Below are the code and all the weights of a small trained network. Each question names an input and a class and asks about switching units off, where a switched-off unit gives its printed mean instead of its output.

import numpy as np


def w(rows, s, z=0):
    codes = np.array(rows[::2]) - 128.0
    scale = np.full(codes.shape[1], s)
    scale[-1] = z or s
    return codes * scale


def norm(h):
    return h / np.sqrt((h * h).mean(-1, keepdims=True) + 1e-5)


def f(y):
    return np.maximum(y, 0)


def log_softmax(a):
    a = a - a.max(-1, keepdims=True)
    return a - np.log(np.exp(a).sum(-1, keepdims=True))


def net(x, mask):
    res = np.array(x, float).reshape(1, 6) / 4 @ E
    u = 0
    for l in range(4):
        y = f(norm(res) @ A[l][:, :-1].T + A[l][:, -1])
        res = res + np.where(mask[u : u + 5], y, B[l][:, -1]) @ B[l][:, :-1]
        u += 5
    return log_softmax(norm(res)[-1] @ U[:, :-1].T + U[:, -1])


A, B = {}, {}
E = w([
[142,34,159,107,86],'x0',
[138,122,62,94,254],'x1',
[36,99,171,170,140],'x2',
[158,174,5,62,66],'x3',
[125,161,128,40,142],'x4',
[152,68,151,222,112],'x5',
],0.0072)
A[0] = w([
[78,186,72,254,158,15],'L0N0',
[160,204,147,168,119,174],'L0N1',
[230,147,70,99,147,124],'L0N2',
[83,10,162,108,147,3],'L0N3',
[127,176,155,99,116,57],'L0N4',
],0.0091,0.0023)
B[0] = w([
[96,176,228,144,182,209],'L0N0',
[139,103,205,205,160,195],'L0N1',
[183,255,119,156,125,254],'L0N2',
[142,83,28,127,213,225],'L0N3',
[120,99,177,49,142,163],'L0N4',
],0.0067,0.0041)
A[1] = w([
[255,162,149,38,76,81],'L1N0',
[139,203,156,128,92,2],'L1N1',
[101,148,213,24,94,82],'L1N2',
[65,179,105,125,56,26],'L1N3',
[206,76,142,243,26,181],'L1N4',
],0.0072,0.0017)
B[1] = w([
[117,125,115,98,223,221],'L1N0',
[146,97,116,11,12,168],'L1N1',
[131,107,127,38,81,190],'L1N2',
[123,153,155,44,133,159],'L1N3',
[37,141,76,157,1,254],'L1N4',
],0.0081,0.0047)
A[2] = w([
[148,207,240,151,177,113],'L2N0',
[88,83,182,22,81,91],'L2N1',
[166,1,105,122,196,97],'L2N2',
[181,188,118,139,157,125],'L2N3',
[150,100,60,58,141,5],'L2N4',
],0.008,0.0029)
B[2] = w([
[164,226,152,107,39,228],'L2N0',
[198,2,111,26,89,253],'L2N1',
[149,2,73,223,149,227],'L2N2',
[127,92,186,35,106,221],'L2N3',
[150,70,150,215,160,197],'L2N4',
],0.0061,0.0035)
A[3] = w([
[100,82,124,165,9,56],'L3N0',
[186,140,146,73,142,122],'L3N1',
[103,141,138,116,165,252],'L3N2',
[144,149,72,119,161,252],'L3N3',
[36,127,121,96,140,201],'L3N4',
],0.011,0.0017)
B[3] = w([
[48,136,84,170,76,254],'L3N0',
[130,96,94,178,148,215],'L3N1',
[104,34,169,133,82,177],'L3N2',
[45,170,130,214,138,205],'L3N3',
[126,65,89,39,7,178],'L3N4',
],0.011,0.0062)
U = w([
[228,84,134,14,94,192],'0',
[35,124,125,137,29,243],'1',
[136,254,78,113,162,109],'2',
[152,205,228,123,137,29],'3',
[132,151,182,171,127,3],'4',
[140,55,124,180,186,102],'5',
],0.017,0.0046)

Each question gives the input, the list of numbers given to net, and the class t.
The units are the neurons (one row each of A and B). Each row of codes is followed by its name. A weight is (code - 128) times the scale printed after its matrix; where a second scale follows, it is the last column's (A, B and U).
mask holds one flag per neuron, layer by layer. A switched-off neuron (its flag False) gives its mean, the last column of its row in B, instead of its output. The means were averaged over made-up inputs and are rounded, as every weight is.
A unit's drop is (log p(t) with every unit on - log p(t) with that unit switched off) / (log p(t) with every unit on - log p(t) with every unit switched off).
The circuit of an input: a set's keep is (log p(t) with only the set's units on - log p(t) with every unit switched off) / (log p(t) with every unit on - log p(t) with every unit switched off). Starting from the 12 units with the biggest drops (on a tie, the unit counted first), units are removed one at a time, each time the one whose removal leaves the highest keep (on an exact tie, the one counted first), for as long as the keep stays at least 0.8.
circuit, biggest first: the units of the circuit, biggest drop first
k most important neurons: the k neurons with the biggest drops, biggest first
top k neurons in layer l: the k neurons of layer l with the biggest drops, biggest first
drop of u: that unit's drop, to one decimal
input [-3,4,-7,1,-3,7], class 2: circuit, biggest first : L0N2
input [3,6,1,0,8,-1], class 5: circuit, biggest first : L1N4, L2N4, L3N1
input [-7,6,2,-5,0,5], class 3: circuit, biggest first : L0N0, L2N0, L3N0
input [1,2,8,7,6,-3], class 0: circuit, biggest first : L3N0, L1N4
input [-7,3,8,2,-7,3], class 4: 2 most important neurons : L0N0, L1N4
input [-7,5,5,-3,-8,-7], class 3: circuit, biggest first : L0N0, L3N0, L2N0
input [-5,2,2,3,6,-6], class 0: circuit, biggest first : L3N0, L3N4
input [-8,-2,7,-8,0,-4], class 3: circuit, biggest first : L1N4, L3N0
input [2,6,3,8,-2,-4], class 2: circuit, biggest first : L0N2, L3N0, L3N3
input [-6,2,7,-3,-7,8], class 4: circuit, biggest first : L0N0, L3N0
input [-6,8,5,-7,4,-5], class 1: 3 most important neurons : L3N4, L3N2, L0N2
input [-3,-1,-2,-7,8,1], class 0: 2 most important neurons : L1N2, L2N1
input [3,-7,-8,5,-6,-8], class 0: top 2 neurons in layer 2 : L2N1, L2N2
input [2,-2,-3,6,3,-6], class 0: circuit, biggest first : L3N0
input [-6,6,-1,-4,0,3], class 3: circuit, biggest first : L0N0, L2N0, L3N0
input [6,0,6,-8,5,3], class 5: 3 most important neurons : L0N3, L1N4, L2N2
input [8,1,0,3,2,3], class 5: top 2 neurons in layer 0 : L0N3, L0N1
input [5,-3,-7,6,-8,-6], class 2: top 2 neurons in layer 1 : L1N0, L1N2
input [3,4,0,2,3,-4], class 2: top 3 neurons in layer 0 : L0N2, L0N0, L0N1
input [6,4,-2,5,2,6], class 5: most important neuron : L1N0
input [5,0,1,6,-6,-7], class 2: top 3 neurons in layer 0 : L0N0, L0N2, L0N4
input [-5,3,3,-3,-3,3], class 4: drop of L2N2 : -0.1
input [-8,6,-7,-1,-4,3], class 3: drop of L0N0 : 0.2
input [2,2,-4,-2,4,5], class 5: drop of L1N4 : 0.0
input [7,0,-5,-4,6,0], class 5: drop of L1N0 : 0.1
